Each row is followed by one of two labels, saying whether the row has a hidden trait. Each part has a new trait and two new labels.
[ 19.5  82.9 -24.7  -8.1   1.0 -14.9  15.1  14.0 -40.5   9.1   8.1  14.4
  15.6   5.4  15.3 -31.9 -16.6  26.1  10.7 -20.6  14.3  20.3   1.8 -36.0
   3.2  -5.2  -1.4  -2.5  43.2  27.3 -19.2  34.3  -4.8] => B
[  5.7  20.4 -24.7  -7.3  -1.9 -22.4  29.6  -1.8 -25.2   5.4  -2.7  38.5
   9.5  17.5  16.4  44.2   8.5  39.5  -3.3   0.6 -13.6  10.4  -6.4  29.7
  20.5  -7.6 -14.2  33.4   3.3 -15.2   0.2   3.2 -26.0] => B
[-28.2 -50.3 -36.1  -6.0  -0.3 -18.0 -12.9   0.0 -14.3  -4.7   1.8 -31.4
  -5.5   2.5 -20.5  28.9 -16.3  10.6 -10.5 -28.6 -19.8 -40.1   2.1  41.5
 -24.2   3.0  -4.6   1.7 -13.3   5.2 -10.9   1.5  29.8] => S
[-39.3 -18.8 -32.9 -13.1 -22.7  -9.3  -6.1   1.4 -17.8  -9.0  16.1 -16.3
   0.5   9.7  -6.5  58.6 -16.3  -4.0  -7.6 -40.5 -19.5 -36.5  14.4  26.5
  -1.3  22.0  -5.3  -4.7   7.5  15.2 -10.7 -14.3  42.2] => S
[ 50.9  81.5 -36.1  -7.4   6.8 -11.3   9.4  14.3 -27.9   8.8   5.1 -11.0
  15.6   5.0  12.1 -44.0 -17.9  13.9   5.6 -21.3   4.8  11.7   1.2 -31.8
  -9.6  -9.2   1.6  -3.6  41.7  23.2 -23.1  30.4  -1.9] => B
[ 53.6 -69.3 -42.1   1.4   8.6 -18.8 -39.6  -2.6  26.1  -7.3 -11.0 -67.2
  -6.5   0.2 -41.1  -4.4 -21.1  -0.8 -14.2 -36.2 -18.5 -65.1   5.9  66.4
 -40.9  -6.5  -2.5  -6.8 -23.3  11.8 -22.7 -10.9  44.7] => S
[ 52.0  44.7 -25.2  -2.4  17.2 -17.0   2.8  10.9 -31.5   9.9  -4.5   2.1
  10.1  -2.5  -0.7 -44.8 -15.1  41.5   9.8 -16.2  19.6   3.7  -1.8 -14.1
  -8.8 -18.9  -1.6   0.4  25.5  23.1 -20.4  42.0  -3.8] => B
[  6.2   6.2 -17.0  -4.9   8.4 -19.1  22.4  -7.5 -28.2  -1.6  -1.5  24.5
   6.4   9.3  19.7  17.3  10.3  42.9   3.2  -1.4 -10.6  -7.3  -7.5  60.8
  25.7  -9.8 -12.7  29.6  -2.2  -7.4  -1.6   1.5 -10.0] => S
[ 22.7  63.9 -39.5  -4.7  -5.0 -22.7   1.4   0.6 -40.0   7.1  11.8  -5.4
  16.3   1.5  22.5 -21.4 -15.9  23.5   7.5 -14.9   9.0  38.6   2.5 -34.0
   1.6  -8.7  -4.7  -6.1  22.9  14.0 -12.7  41.7  -2.4] => B
[ 16.9  19.2  26.3 -12.6  23.2  10.4  -2.7   0.5  21.1  -7.9 -18.9  17.9
 -11.5 -19.5 -20.2 -51.1   7.1 -30.5   6.6   6.2  10.8 -18.0 -11.6  31.1
   8.1 -36.6  -3.3   2.0 -15.8  28.0 -17.8 -17.4  48.3] => S
[ 69.6  -5.8  25.1  -9.1  38.9   6.2 -16.8  -2.1  31.2  -9.2 -30.9 -16.9
 -12.8 -22.0 -37.4 -77.2   5.0 -32.7   4.6  10.4   4.7 -34.8 -14.3  37.8
 -13.2 -49.3  -1.0  -0.2 -29.4  24.0 -22.7 -30.3  54.4] => S
[ 61.2  -4.4 -42.4  -0.9   0.7 -20.6 -19.4  -2.8 -24.9   9.4  -1.2 -14.7
   2.0   2.0   1.5 -23.2 -16.4  21.2   9.0 -15.3  13.8  -8.0  -3.1 -18.8
  -7.2 -17.4  -5.1 -14.9  14.0  15.2 -28.2  33.5   4.8] => B
[  1.7  14.4 -28.4  -6.2  -0.3 -22.4  25.6  -2.8 -26.3   4.1 -11.2  46.2
   7.5  14.1   9.4  22.1   8.0  49.7  -1.7   7.9  -5.9   6.1  -9.8  34.4
  17.4 -12.3 -14.7  35.3  -4.1 -13.2   8.3   9.4 -24.4] => B
[ 33.1 -52.9 -40.0  -0.9   7.3 -21.6 -26.3   3.1   5.6  -5.9  -9.4 -73.3
  -1.8   3.8 -30.8  -1.5 -21.5  -3.1 -16.7 -33.0 -29.9 -54.0  -1.9  52.8
 -40.2  -4.4  -2.2  -3.2 -20.5  10.5 -12.8   0.8  28.2] => S
[ 79.3  41.0 -42.3   2.4   7.1 -23.9 -18.4  -0.7 -20.7   7.0  -3.1 -29.4
  13.6  -2.6   4.0 -59.6 -15.9  26.7   5.3  -9.5  10.1   0.0  -1.4 -14.9
 -13.3 -23.6  -2.0  -8.0   9.8  11.0 -22.0  33.8   0.9] => B
[ -0.2 -25.6 -38.2  -8.9  -1.7 -15.1  -8.3   3.4   1.0  -4.2   6.2 -59.4
   4.4   4.8 -15.3   8.9 -25.1 -11.9 -14.5 -29.4 -37.1 -34.2   2.9  31.1
 -30.2   6.9  -0.6  -1.7  -4.6  12.0 -13.1 -13.2  33.5] => S
[ 34.1  -4.8 -20.2   0.3  15.1 -17.3  21.0  -9.2 -15.6  -0.5  -7.1  14.6
   3.9   5.9   9.7  -2.8  10.4  40.5   1.1  -5.0 -11.0 -17.1  -8.2  57.2
  19.8 -13.0 -13.9  26.7  -9.0  -8.6  -3.5  -2.7 -13.0] => S
[-38.5 -41.0 -35.6  -9.0 -19.6 -10.2 -16.4   0.3 -18.4 -10.2   9.3 -10.5
  -3.1   8.1 -15.4  57.1 -14.0   9.6  -8.8 -38.9 -10.6 -34.7  10.4  37.2
  -7.3  11.3  -8.2  -1.1   0.2  11.9 -11.1  -6.6  36.9] => S
[-22.4  45.4  26.0 -15.3  16.2   2.8  15.5   3.1  -0.8  -5.3 -10.5  29.4
 -14.5 -14.2   0.0  -9.7  15.1   9.4   4.7   7.9  16.3  -3.8 -12.1  22.9
  17.8 -30.3  -4.5   4.4  -0.9   7.5  -3.1  -8.3  44.0] => S
[ 36.2  71.9 -24.3 -10.9   4.0 -19.4  20.8  13.2 -39.8   9.4  11.9  -4.6
  17.1   6.5  17.6 -35.1 -18.5  12.9   7.9 -18.9   7.6  16.5   2.5 -41.3
  -1.4  -9.6  -1.1  -4.3  45.9  22.4 -17.0  29.2  -8.1] => B
[ 64.2  27.3 -37.9   2.0   8.3 -28.3 -12.1  -4.5 -16.2   6.0  -2.4 -19.3
  11.0  -5.4   4.6 -57.6 -14.3  39.6   8.4 -11.6  18.8  -1.9  -0.6 -13.1
 -11.4 -25.6  -5.6  -6.3   3.6  14.9 -19.7  45.0   5.7] => B
[ 99.9 -28.1  21.3   0.9  57.4  -5.7 -21.6  -1.9  49.0  -5.6 -48.7 -38.1
 -20.3 -23.1 -38.9 -90.0   9.5   1.4  -6.1   8.1  16.4 -51.6 -22.2  60.3
 -27.7 -65.7   2.3  -2.5 -37.9   1.6 -22.8 -24.1  59.2] => S
[-28.9  48.3  27.4 -18.2  19.5   4.8  19.7   3.4  -8.3  -4.7 -11.5  47.3
 -12.1 -13.5   6.0  10.5  15.6   7.4   3.7   3.9  21.9  -1.0  -9.9  12.1
  22.3 -27.5  -5.9   4.3   5.6   7.7  -1.3 -13.5  43.6] => S
[-11.7  30.7  33.9 -14.9  19.7   2.4   8.5   0.3   6.9  -4.6 -18.2  32.4
 -16.5 -16.9  -2.0 -12.0  16.8  12.5   5.7   6.8  24.2 -13.0 -12.5  34.1
  13.5 -35.6  -4.8   5.6  -2.6   6.7  -4.1  -9.1  43.5] => S
[-52.6   5.7 -37.8 -14.6 -15.5 -15.0   7.0   4.8 -37.2  -5.3  19.4 -40.6
   8.7  10.2   3.6  55.3 -19.6  -9.2 -13.5 -33.8 -36.9 -19.1   7.5  14.4
  -6.3  19.8  -5.6   1.4  12.9  15.1  -1.9  -7.5  30.8] => S
[ 34.1  -8.2 -31.4  -4.4   9.0 -24.7  21.8  -2.1  -5.1   5.9  -9.9  19.3
  11.3  15.1   6.0  -3.6   8.5  26.7  -5.3   2.8 -19.6  -2.5  -9.6  37.0
   6.3 -12.2 -12.9  30.3  -8.7  -6.2  -0.4   1.5 -25.2] => B
[-27.6  45.0  30.8 -16.4  15.1   4.7  22.4   4.6  -4.0  -5.4  -9.7  38.5
 -12.0 -14.1   9.1   4.1  13.8   6.6   3.9   3.1  14.4  -3.2  -7.1  14.3
  23.4 -29.8  -4.4   2.0   9.5   7.7  -4.7 -13.9  40.6] => S
[ 39.4   6.7 -14.2   0.0  15.3 -21.6  11.1  -5.4 -19.9   0.8 -14.1  14.0
   3.8   5.4  10.1  -9.3   8.9  35.7   1.5   0.4  -7.2 -16.2  -9.8  64.3
  12.3 -13.6 -11.9  26.3 -11.4 -10.0  -3.4  -2.6 -16.8] => S
[ 39.9 -69.9 -40.3  -0.5   5.3 -14.7 -37.0  -2.2  25.0  -9.3  -9.4 -63.1
  -6.4   0.9 -41.7   1.6 -20.2  -7.4 -13.0 -37.9 -19.9 -63.2   2.5  56.5
 -48.3  -1.9  -1.6  -7.3 -22.5  13.1 -26.0 -15.3  45.4] => S
[ 41.0  23.3  24.3 -14.1  28.4  13.8  -5.0   5.5  24.9  -8.0 -16.3  -4.5
  -3.9 -16.2 -23.0 -52.9   2.5 -43.7   4.5   5.5  -2.1 -24.6 -12.0  16.8
  -3.6 -37.3  -0.2  -0.4 -12.3  24.5 -19.6 -34.8  51.8] => S
[ 76.4 -18.4 -32.7   1.4   6.2 -17.1 -23.9  -6.3  -9.6  11.9  -6.1 -35.4
   3.9   2.1  -1.8 -30.2 -17.1  23.0   8.2 -12.8   7.8 -16.1  -4.7  -7.9
  -7.7 -11.3  -4.4 -18.7   7.9  14.1 -31.7  30.3  13.3] => B
[ 60.5  25.2 -37.3   1.6  10.3 -27.6 -13.6  -2.9 -19.7   7.1  -3.9 -23.0
   8.2  -5.8   1.1 -57.5 -10.4  32.3   7.1 -12.8  14.9   0.2  -1.2 -11.4
  -9.5 -27.7  -4.7  -6.5   6.9  16.4 -20.1  40.4   5.1] => B
[-12.5  46.9  42.5 -18.7  12.7  12.4   9.4   1.6  -3.9  -7.8  -9.2  31.2
  -6.8 -15.1 -13.2 -23.7   7.7 -27.1   8.1   8.1   9.8  -2.2  -8.5  14.0
  19.8 -38.6  -5.7   4.8  -1.2  30.4  -9.8 -27.5  53.4] => S
[ 45.0 -96.7 -43.0   2.0   0.6 -22.1 -42.9  -6.6  21.2  -9.4 -14.6 -40.8
 -14.5  -7.2 -47.0   9.2 -14.5  20.8 -10.1 -36.0  -7.5 -70.2   3.2  69.7
 -36.0 -10.9  -5.8  -5.6 -31.4  10.8 -21.2   5.4  43.9] => S
[ 29.0  67.4 -27.1  -7.1   1.2 -18.4  13.9  11.5 -47.8   9.2   3.8   9.0
  11.9   1.7  14.3 -30.6 -17.8  29.2  13.0 -17.1  12.8  19.8   1.4 -26.8
  -2.8 -10.9  -2.6  -1.8  37.9  22.0 -14.7  35.7 -12.6] => B
